Below is a small trained network, with its code and all its weights. Each question gives an input and a class and asks what happens when units are switched off, that is, made to give their printed mean instead of their output.

import numpy as np


def w(rows, s, z=0):
    codes = np.array(rows[::2]) - 128.0
    scale = np.full(codes.shape[1], s)
    scale[-1] = z or s
    return codes * scale


def norm(h):
    return h / np.sqrt((h * h).mean(-1, keepdims=True) + 1e-5)


def f(y):
    return np.maximum(y, 0)


def log_softmax(a):
    a = a - a.max(-1, keepdims=True)
    return a - np.log(np.exp(a).sum(-1, keepdims=True))


def net(x, mask):
    res = np.array(x, float).reshape(1, 5) / 4 @ E
    u = 0
    for l in range(3):
        y = f(norm(res) @ A[l][:, :-1].T + A[l][:, -1])
        res = res + np.where(mask[u : u + 11], y, B[l][:, -1]) @ B[l][:, :-1]
        u += 11
    return log_softmax(norm(res)[-1] @ U[:, :-1].T + U[:, -1])


A, B = {}, {}
E = w([
[55,57,189,169,51,69,131,53,199,120],'x0',
[123,137,97,110,122,122,138,93,116,135],'x1',
[66,180,152,16,128,208,62,108,200,114],'x2',
[201,64,92,54,204,9,86,133,205,156],'x3',
[191,183,73,255,191,194,68,14,194,148],'x4',
],0.0054)
A[0] = w([
[87,167,190,64,121,179,69,110,119,64,48],'0.n0',
[52,150,153,75,150,218,125,110,168,142,4],'0.n1',
[21,254,178,142,55,183,137,149,96,202,56],'0.n2',
[111,175,179,200,34,223,198,114,34,123,58],'0.n3',
[103,147,98,114,132,121,122,100,142,71,52],'0.n4',
[183,133,132,186,131,159,41,64,146,150,65],'0.n5',
[151,159,83,74,119,194,150,240,108,177,70],'0.n6',
[133,118,143,191,111,63,182,169,43,152,69],'0.n7',
[132,154,125,50,102,163,114,117,209,87,26],'0.n8',
[40,72,160,73,46,148,180,202,107,160,77],'0.n9',
[34,95,151,180,27,96,146,92,202,92,34],'0.n10',
],0.0053,0.0044)
B[0] = w([
[157,90,78,149,77,154,139,188,137,166,188],'0.n0',
[132,129,31,140,31,161,75,176,118,199,177],'0.n1',
[28,86,131,176,184,131,58,125,114,98,223],'0.n2',
[81,62,90,178,224,141,90,121,60,132,253],'0.n3',
[155,114,170,157,136,181,94,151,133,159,132],'0.n4',
[96,146,136,111,158,106,255,132,146,44,228],'0.n5',
[175,160,217,91,82,75,98,27,89,62,194],'0.n6',
[140,115,115,123,80,177,163,141,117,191,205],'0.n7',
[151,91,93,176,72,116,86,190,183,168,174],'0.n8',
[107,107,81,78,128,145,208,92,122,35,223],'0.n9',
[198,181,206,96,107,120,59,45,50,143,213],'0.n10',
],0.0067,0.0042)
A[1] = w([
[89,235,105,234,113,137,120,98,140,74,79],'1.n0',
[86,76,191,140,37,104,118,72,189,192,55],'1.n1',
[159,101,135,111,140,30,119,139,158,173,100],'1.n2',
[198,254,79,115,153,155,87,203,62,129,59],'1.n3',
[164,114,69,220,94,83,185,150,82,231,1],'1.n4',
[169,73,123,32,213,32,140,108,199,228,80],'1.n5',
[74,206,135,23,136,181,38,157,196,172,1],'1.n6',
[27,96,121,30,76,152,184,149,134,104,108],'1.n7',
[130,96,99,61,200,62,55,168,230,151,90],'1.n8',
[127,197,99,173,100,146,156,59,203,176,106],'1.n9',
[92,159,92,164,124,179,119,126,229,107,129],'1.n10',
],0.0065,0.0021)
B[1] = w([
[86,119,143,60,201,150,154,139,201,143,225],'1.n0',
[164,254,177,191,105,97,72,99,100,40,195],'1.n1',
[62,147,105,147,127,188,120,90,62,140,200],'1.n2',
[135,207,216,166,112,79,80,60,113,69,194],'1.n3',
[143,147,84,146,25,141,88,180,147,196,196],'1.n4',
[15,80,129,180,153,200,117,111,82,90,253],'1.n5',
[161,120,95,203,44,76,81,195,168,153,196],'1.n6',
[182,134,121,101,175,103,141,131,201,194,214],'1.n7',
[60,105,94,174,149,198,133,115,73,129,235],'1.n8',
[148,120,212,73,154,93,132,248,163,166,200],'1.n9',
[187,66,98,106,157,117,160,158,111,201,204],'1.n10',
],0.0071,0.0057)
A[2] = w([
[132,149,82,170,10,97,90,224,174,165,146],'2.n0',
[136,66,156,29,63,118,183,117,134,116,86],'2.n1',
[206,67,105,104,172,95,129,101,154,131,14],'2.n2',
[169,122,75,214,2,115,157,192,142,220,29],'2.n3',
[107,145,124,63,119,87,215,162,133,103,6],'2.n4',
[136,175,141,158,157,151,69,115,209,140,202],'2.n5',
[71,106,124,45,102,46,217,152,135,118,32],'2.n6',
[213,136,115,176,99,119,187,87,58,142,133],'2.n7',
[191,198,188,106,130,79,75,49,99,58,115],'2.n8',
[177,176,89,156,165,124,165,40,190,136,127],'2.n9',
[204,109,153,146,196,163,216,119,255,173,44],'2.n10',
],0.0071,0.0022)
B[2] = w([
[173,85,96,88,26,187,184,86,165,182,241],'2.n0',
[158,165,118,113,236,88,197,179,205,156,185],'2.n1',
[53,157,107,51,221,100,146,182,135,147,148],'2.n2',
[147,113,61,90,66,180,92,136,195,143,236],'2.n3',
[130,147,155,139,196,91,181,185,182,210,165],'2.n4',
[152,115,76,50,80,36,192,153,85,113,254],'2.n5',
[187,180,187,133,220,181,160,102,159,169,189],'2.n6',
[152,103,113,66,46,112,37,141,225,88,204],'2.n7',
[174,187,164,209,84,2,55,79,151,53,216],'2.n8',
[135,89,213,57,158,128,127,191,119,166,182],'2.n9',
[189,149,132,65,186,104,225,150,114,131,228],'2.n10',
],0.0065,0.005)
U = w([
[4,85,111,170,174,204,111,107,65,122,252],'0',
[177,143,150,70,210,92,199,165,162,162,202],'1',
[162,101,73,104,15,150,87,144,169,166,120],'2',
[150,191,198,146,103,41,52,83,107,63,13],'3',
],0.014,0.00036)

Each question gives the input, the list of numbers given to net, and the class t.
The units are the neurons (one row each of A and B). Each row of codes is followed by its name. A weight is (code - 128) times the scale printed after its matrix; where a second scale follows, it is the last column's (A, B and U).
mask holds one flag per neuron, layer by layer. A switched-off neuron (its flag False) gives its mean, the last column of its row in B, instead of its output. The means were averaged over made-up inputs and are rounded, as every weight is.
A unit's drop is (log p(t) with every unit on - log p(t) with that unit switched off) / (log p(t) with every unit on - log p(t) with every unit switched off).
The circuit of an input: a set's keep is (log p(t) with only the set's units on - log p(t) with every unit switched off) / (log p(t) with every unit on - log p(t) with every unit switched off). Starting from the 12 units with the biggest drops (on a tie, the unit counted first), units are removed one at a time, each time the one whose removal leaves the highest keep (on an exact tie, the one counted first), for as long as the keep stays at least 0.8.
units of the circuit, in order: the units of the circuit, biggest drop first
unit that matters most: the unit with the biggest drop
k most important neurons: the k neurons with the biggest drops, biggest first
k most important neurons of layer l: the k neurons of layer l with the biggest drops, biggest first
drop of u: that unit's drop, to one decimal
input [7,3,-1,7,4], class 0: 2 most important neurons : [1.n5, 1.n8]
input [-2,5,7,6,-3], class 2: unit that matters most : 1.n6
input [4,-8,8,-7,8], class 1: 2 most important neurons of layer 2 : [2.n10, 2.n5]
input [-6,-3,-4,-4,6], class 1: 4 most important neurons of layer 1 : [1.n0, 1.n1, 1.n5, 1.n2]
input [-8,5,-2,4,-7], class 3: 4 most important neurons : [0.n6, 1.n3, 2.n8, 0.n5]
input [-2,3,-8,-7,-7], class 2: 3 most important neurons of layer 2 : [2.n7, 2.n3, 2.n10]
input [-6,4,8,5,-7], class 2: 4 most important neurons : [1.n6, 0.n5, 0.n8, 1.n0]
input [3,7,-3,7,7], class 0: units of the circuit, in order : [1.n5, 1.n8]
input [0,8,-8,7,5], class 2: 4 most important neurons : [1.n4, 0.n2, 0.n3, 1.n0]
input [6,1,-8,-7,-5], class 2: 2 most important neurons of layer 0 : [0.n7, 0.n5]
input [8,-2,2,4,7], class 3: 2 most important neurons : [1.n1, 0.n10]
input [8,-4,1,8,5], class 0: 3 most important neurons : [1.n5, 1.n8, 0.n6]
input [5,2,-6,-5,-7], class 1: 2 most important neurons : [0.n9, 1.n5]
input [-7,5,-7,1,2], class 2: units of the circuit, in order : [1.n4]
input [5,8,5,-4,-7], class 1: 2 most important neurons : [0.n9, 1.n7]
input [-5,0,2,5,5], class 0: 3 most important neurons of layer 1 : [1.n5, 1.n8, 1.n1]
input [-6,2,6,1,3], class 2: 3 most important neurons of layer 0 : [0.n10, 0.n8, 0.n1]
input [6,-3,1,-3,7], class 1: 2 most important neurons : [1.n0, 0.n5]
input [-8,-7,1,8,2], class 0: 3 most important neurons : [1.n5, 1.n8, 0.n10]
input [1,-4,2,0,2], class 1: units of the circuit, in order : [0.n5]
input [2,-4,6,4,6], class 1: 3 most important neurons : [0.n5, 2.n10, 1.n4]
input [-1,-8,5,6,-4], class 0: 2 most important neurons of layer 1 : [1.n5, 1.n8]
input [7,4,-5,0,-4], class 3: 2 most important neurons : [0.n10, 1.n1]
input [8,-2,4,4,-4], class 3: drop of 1.n1 : 0.5
